Here is a tiny trained network, its code and every weight. The questions are about switching its units off for an input and a class, where a switched-off unit gives its printed mean instead of its output.

import numpy as np


def w(rows, s, z=0):
    codes = np.array(rows[::2]) - 128.0
    scale = np.full(codes.shape[1], s)
    scale[-1] = z or s
    return codes * scale


def norm(h):
    return h / np.sqrt((h * h).mean(-1, keepdims=True) + 1e-5)


def f(y):
    return y / 2 * (1 + np.tanh(0.7978845608 * (y + 0.044715 * y**3)))


def log_softmax(a):
    a = a - a.max(-1, keepdims=True)
    return a - np.log(np.exp(a).sum(-1, keepdims=True))


def net(x, mask):
    res = np.array(x, float).reshape(1, 6) / 4 @ E
    u = 0
    for l in range(3):
        y = f(norm(res) @ A[l][:, :-1].T + A[l][:, -1])
        res = res + np.where(mask[u : u + 5], y, B[l][:, -1]) @ B[l][:, :-1]
        u += 5
    return log_softmax(norm(res)[-1] @ U[:, :-1].T + U[:, -1])


A, B = {}, {}
E = w([
[211,215,92,98,146,183,207,47,78],'x0',
[102,75,149,122,198,124,207,155,86],'x1',
[125,130,125,128,132,130,127,132,125],'x2',
[84,146,2,135,161,146,110,161,115],'x3',
[145,177,90,132,109,6,180,186,136],'x4',
[9,151,138,118,96,139,169,81,112],'x5',
],0.0079)
A[0] = w([
[40,141,129,99,77,109,162,56,110,38],'L0N0',
[146,150,254,110,77,119,159,125,148,66],'L0N1',
[93,197,164,118,126,60,144,213,160,47],'L0N2',
[131,189,121,118,48,129,83,80,193,71],'L0N3',
[46,116,134,85,68,128,162,95,137,3],'L0N4',
],0.0081,0.0054)
B[0] = w([
[174,176,159,116,173,105,87,148,114,201],'L0N0',
[130,99,25,213,141,112,137,106,105,253],'L0N1',
[144,144,114,72,122,99,184,122,178,193],'L0N2',
[149,134,156,148,98,183,158,250,66,212],'L0N3',
[149,161,204,161,247,116,89,184,145,154],'L0N4',
],0.013,0.0034)
A[1] = w([
[108,76,152,98,187,120,212,129,80,54],'L1N0',
[186,184,117,55,108,122,202,71,132,95],'L1N1',
[1,216,145,173,86,126,158,100,113,143],'L1N2',
[228,111,110,136,183,119,73,157,166,2],'L1N3',
[98,80,145,147,183,119,193,140,110,65],'L1N4',
],0.0092,0.0056)
B[1] = w([
[176,117,132,146,68,169,107,215,115,193],'L1N0',
[76,205,155,184,100,153,200,131,129,255],'L1N1',
[249,95,147,153,168,98,93,140,126,207],'L1N2',
[136,162,189,107,205,90,118,138,68,159],'L1N3',
[146,170,118,148,87,134,64,143,94,177],'L1N4',
],0.013,0.0044)
A[2] = w([
[116,59,180,93,155,254,75,53,128,129],'L2N0',
[112,191,253,103,200,71,122,137,62,128],'L2N1',
[44,48,181,113,104,65,77,164,198,73],'L2N2',
[146,121,21,218,179,84,81,102,95,252],'L2N3',
[131,158,149,142,47,158,166,214,97,167],'L2N4',
],0.0088,0.0039)
B[2] = w([
[86,161,71,116,131,4,143,156,146,204],'L2N0',
[133,123,90,77,178,154,70,109,189,208],'L2N1',
[152,229,149,108,111,226,215,92,69,195],'L2N2',
[158,59,153,150,116,151,163,67,159,229],'L2N3',
[53,66,151,90,124,109,46,117,117,254],'L2N4',
],0.015,0.0077)
U = w([
[205,154,190,115,254,131,84,154,137,102],'0',
[111,202,168,105,122,244,162,117,87,94],'1',
[145,99,106,132,70,164,51,230,83,111],'2',
[92,105,149,80,133,139,116,85,160,249],'3',
[84,163,108,125,133,45,146,148,163,72],'4',
[147,71,98,167,114,165,139,92,155,94],'5',
],0.016,0.013)

Each question gives the input, the list of numbers given to net, and the class t.
The units are the neurons (one row each of A and B). Each row of codes is followed by its name. A weight is (code - 128) times the scale printed after its matrix; where a second scale follows, it is the last column's (A, B and U).
mask holds one flag per neuron, layer by layer. A switched-off neuron (its flag False) gives its mean, the last column of its row in B, instead of its output. The means were averaged over made-up inputs and are rounded, as every weight is.
A unit's drop is (log p(t) with every unit on - log p(t) with that unit switched off) / (log p(t) with every unit on - log p(t) with every unit switched off).
The circuit of an input: a set's keep is (log p(t) with only the set's units on - log p(t) with every unit switched off) / (log p(t) with every unit on - log p(t) with every unit switched off). Starting from the 12 units with the biggest drops (on a tie, the unit counted first), units are removed one at a time, each time the one whose removal leaves the highest keep (on an exact tie, the one counted first), for as long as the keep stays at least 0.8.
circuit, biggest first: the units of the circuit, biggest drop first
top k neurons: the k neurons with the biggest drops, biggest first
k most important neurons of layer l: the k neurons of layer l with the biggest drops, biggest first
drop of u: that unit's drop, to one decimal
input [5,0,1,6,-7,-2], class 4: top 2 neurons	[L2N0 L0N1]
input [-8,1,8,-2,-3,-5], class 1: circuit, biggest first	[L2N2]
input [-5,3,-2,7,-1,6], class 5: top 3 neurons	[L2N3 L1N2 L1N3]
input [7,3,4,-8,-1,1], class 5: top 3 neurons	[L0N1 L2N2 L0N2]
input [3,8,3,8,-7,-5], class 2: 3 most important neurons of layer 2	[L2N1 L2N2 L2N0]
input [3,-4,8,-2,0,-4], class 3: top 2 neurons	[L2N4 L1N2]
input [6,-7,-2,7,-7,1], class 2: circuit, biggest first	[L0N3 L2N2]
input [5,-7,-2,8,4,-5], class 5: top 3 neurons	[L2N3 L1N0 L2N2]
input [-5,5,5,-8,6,0], class 5: top 2 neurons	[L0N1 L0N3]
input [-3,-6,1,5,-7,-2], class 4: top 3 neurons	[L2N0 L0N1 L1N0]
input [5,-2,-7,-4,2,-5], class 3: 2 most important neurons of layer 0	[L0N0 L0N4]
input [-1,5,0,8,3,-2], class 5: top 3 neurons	[L2N3 L0N3 L1N1]
input [0,-3,-7,-8,-4,-6], class 5: top 3 neurons	[L0N1 L2N3 L0N0]
input [0,6,2,-1,-1,-4], class 2: circuit, biggest first	[L1N0]
input [3,3,-6,1,-1,-4], class 3: top 2 neurons	[L2N4 L0N0]
input [-5,7,3,2,-1,-5], class 2: top 4 neurons	[L1N0 L0N0 L0N1 L1N4]
input [0,-7,-3,8,1,-8], class 0: top 2 neurons	[L1N3 L0N1]
input [-1,-4,5,-7,-6,-2], class 5: top 3 neurons	[L0N1 L2N3 L2N4]
input [-8,5,6,-7,-7,-2], class 1: 2 most important neurons of layer 2	[L2N2 L2N4]
input [-1,-5,3,1,5,-7], class 0: circuit, biggest first	[L1N3]
input [-7,8,5,-3,5,5], class 2: 2 most important neurons of layer 1	[L1N0 L1N4]
input [-8,1,0,3,1,-7], class 1: 2 most important neurons of layer 0	[L0N0 L0N4]
input [-7,4,2,7,6,8], class 0: 2 most important neurons of layer 0	[L0N1 L0N4]
input [3,4,1,8,7,2], class 5: 2 most important neurons of layer 0	[L0N3 L0N0]
input [8,-5,6,-7,8,-6], class 1: 2 most important neurons of layer 1	[L1N1 L1N2]
input [-8,3,-7,-7,1,-2], class 1: drop of L2N2	0.9
